Here is a tiny trained network, its code and every weight. The questions are about switching its units off for an input and a target symbol, where a switched-off unit gives its printed mean instead of its output.

import numpy as np


def w(rows, s, z=0):
    codes = np.array(rows[::2]) - 128.0
    scale = np.full(codes.shape[1], s)
    scale[-1] = z or s
    return codes * scale


def f(y):
    return y / 2 * (1 + np.tanh(0.7978845608 * (y + 0.044715 * y**3)))


def softmax(a):
    e = np.exp(a - a.max(-1, keepdims=True))
    return e / e.sum(-1, keepdims=True)


def log_softmax(a):
    a = a - a.max(-1, keepdims=True)
    return a - np.log(np.exp(a).sum(-1, keepdims=True))


def net(x, mask):
    ids = ['ΔΘΞαγηλμψ'.index(c) for c in x.split()]
    T = len(ids)
    res = E[ids] + P[:T]
    r = res
    for j in range(3):
        rows = slice(3 * j, 3 * j + 3)
        q, k, v = (r @ M[0][rows].T for M in (Q, K, V))
        z = softmax(np.where(np.tri(T) > 0, q @ k.T / 3**0.5, -1e9)) @ v
        o = O[0][rows]
        res = res + np.where(mask[j], z, o[:, -1]) @ o[:, :-1]
    y = f(res @ A[0][:, :-1].T + A[0][:, -1])
    res = res + np.where(mask[3:7], y, B[0][:, -1]) @ B[0][:, :-1]
    return log_softmax(res[-1] @ U[:, :-1].T + U[:, -1])


Q, K, V, O, A, B = {}, {}, {}, {}, {}, {}
E = w([
[168,105,135,128],'Δ',
[95,134,16,103],'Θ',
[107,136,170,158],'Ξ',
[106,83,126,112],'α',
[144,150,171,236],'γ',
[156,5,134,137],'η',
[65,156,80,48],'λ',
[91,191,193,185],'μ',
[107,66,156,72],'ψ',
],0.021)
P = w([
[147,170,95,72],'0',
[116,63,87,205],'1',
[97,33,100,205],'2',
[127,133,98,183],'3',
[139,134,88,181],'4',
[107,88,132,166],'5',
[78,101,128,158],'6',
[129,145,150,180],'7',
[154,84,123,181],'8',
[59,149,123,175],'9',
[90,134,182,142],'10',
[132,74,131,157],'11',
[114,5,69,131],'12',
],0.011)
Q[0] = w([
[71,99,153,95],'H1',
[38,95,108,148],'H1',
[26,87,162,179],'H1',
[87,72,199,218],'H2',
[133,180,1,126],'H2',
[126,187,175,109],'H2',
[185,176,135,51],'H3',
[186,185,172,105],'H3',
[161,146,142,22],'H3',
],0.011)
K[0] = w([
[142,163,116,159],'H1',
[186,147,177,88],'H1',
[186,165,120,90],'H1',
[189,171,214,2],'H2',
[122,174,25,213],'H2',
[167,158,126,229],'H2',
[120,48,88,168],'H3',
[73,92,129,195],'H3',
[112,98,60,131],'H3',
],0.0097)
V[0] = w([
[249,169,187,164],'H1',
[153,220,61,181],'H1',
[185,92,81,199],'H1',
[133,141,116,165],'H2',
[114,126,203,129],'H2',
[110,33,169,115],'H2',
[100,131,214,140],'H3',
[202,80,118,139],'H3',
[147,167,209,42],'H3',
],0.015)
O[0] = w([
[179,239,180,235,2],'H1',
[201,137,18,201,216],'H1',
[56,159,118,249,180],'H1',
[134,77,114,170,135],'H2',
[110,122,41,122,12],'H2',
[69,190,140,162,146],'H2',
[192,64,145,114,168],'H3',
[96,163,194,203,5],'H3',
[148,155,240,55,45],'H3',
],0.011,0.0065)
A[0] = w([
[44,255,83,176,80],'N1',
[160,64,144,109,34],'N2',
[187,97,196,131,76],'N3',
[79,62,48,129,249],'N4',
],0.0091,0.0019)
B[0] = w([
[161,101,129,129,171],'N1',
[18,174,128,195,159],'N2',
[170,204,84,1,137],'N3',
[130,150,205,145,255],'N4',
],0.0088,0.024)
U = w([
[201,203,148,151,81],'Δ',
[134,84,2,144,115],'Θ',
[224,99,93,132,253],'Ξ',
[168,121,134,149,68],'α',
[217,133,92,174,80],'γ',
[130,204,114,149,176],'η',
[176,124,69,110,50],'λ',
[208,104,23,116,224],'μ',
[165,161,119,120,91],'ψ',
],0.0081,0.0044)

Each question gives the input, a string of symbols that net reads in full, and the target symbol t.
The units are the heads (3 rows each of Q, K, V and O) and the neurons (one row each of A and B). Each row of codes is followed by its name. A weight is (code - 128) times the scale printed after its matrix; where a second scale follows, it is the last column's (O, A, B and U).
mask holds one flag per unit, heads first, then neurons. A switched-off unit (its flag False) gives its mean, the last column of its rows in O or B, instead of its output. The means were averaged over made-up inputs and are rounded, as every weight is.
A unit's drop is (log p(t) with every unit on - log p(t) with that unit switched off) / (log p(t) with every unit on - log p(t) with every unit switched off).
The circuit of an input: a set's keep is (log p(t) with only the set's units on - log p(t) with every unit switched off) / (log p(t) with every unit on - log p(t) with every unit switched off). Starting from all 7 units, units are removed one at a time, each time the one whose removal leaves the highest keep (on an exact tie, the one counted first), for as long as the keep stays at least 0.8.
units of the circuit, in order: the units of the circuit, biggest drop first
most important unit: the unit with the biggest drop
top k neurons: the k neurons with the biggest drops, biggest first
heads that matter: for each layer, one digit per head in row order, 1 if its drop is at least 0.15 and else 0, layers parted by /
drop of u: that unit's drop, to one decimal
input η Θ Θ, target η: units of the circuit, in order => (H3)
input η η η Ξ, target η: heads that matter => 110
input α Θ η, target α: heads that matter => 100
input μ η Ξ, target μ: heads that matter => 111
input η Ξ η, target η: units of the circuit, in order => (H1 H2)
input γ γ μ γ μ ψ Θ, target γ: heads that matter => 100
input μ Θ α, target μ: units of the circuit, in order => (H1 H3 N3 N4)
input ψ γ Θ, target ψ: heads that matter => 101
input η Ξ Θ γ η Θ Θ, target η: heads that matter => 101
input ψ α η, target ψ: units of the circuit, in order => (H1 H3 N3)
input μ Ξ μ α Ξ, target μ: units of the circuit, in order => (H3 H2)
input γ Θ λ Δ Θ Θ, target γ: units of the circuit, in order => (H1 H2)
input μ ψ γ, target μ: units of the circuit, in order => (N4 H3 N3)
input Ξ Δ γ Δ, target γ: most important unit => H1
input Θ μ ψ Θ Θ Θ η α, target Θ: heads that matter => 101
input Θ Θ Θ μ Θ Θ γ, target Θ: heads that matter => 100
input Θ ψ γ, target Θ: heads that matter => 101
input μ α η, target μ: heads that matter => 101
input Ξ η η λ, target η: heads that matter => 111
input Θ Θ Ξ Θ Θ μ Θ Θ η, target Θ: units of the circuit, in order => (H1)
input η Ξ α, target η: units of the circuit, in order => (H1 H2)
input μ η η, target μ: units of the circuit, in order => (H1 N3 H3 N4)
input Θ Θ μ ψ Θ μ ψ Θ Θ Ξ Δ, target Θ: units of the circuit, in order => (H1 H3)
input Θ η Θ γ μ λ Θ ψ Θ Θ η, target Θ: heads that matter => 100
input Θ Θ λ Θ Θ α, target Θ: drop of H1 => 0.6
input Θ Θ μ Ξ, target Θ: drop of N1 => 0.0
input η ψ Δ Δ, target η: drop of H3 => 0.2
input γ Θ μ Θ μ η, target γ: units of the circuit, in order => (H1)
input μ Θ μ μ, target μ: drop of H3 => 0.1
input η γ η, target α: top 3 neurons => (N1 N2 N3)
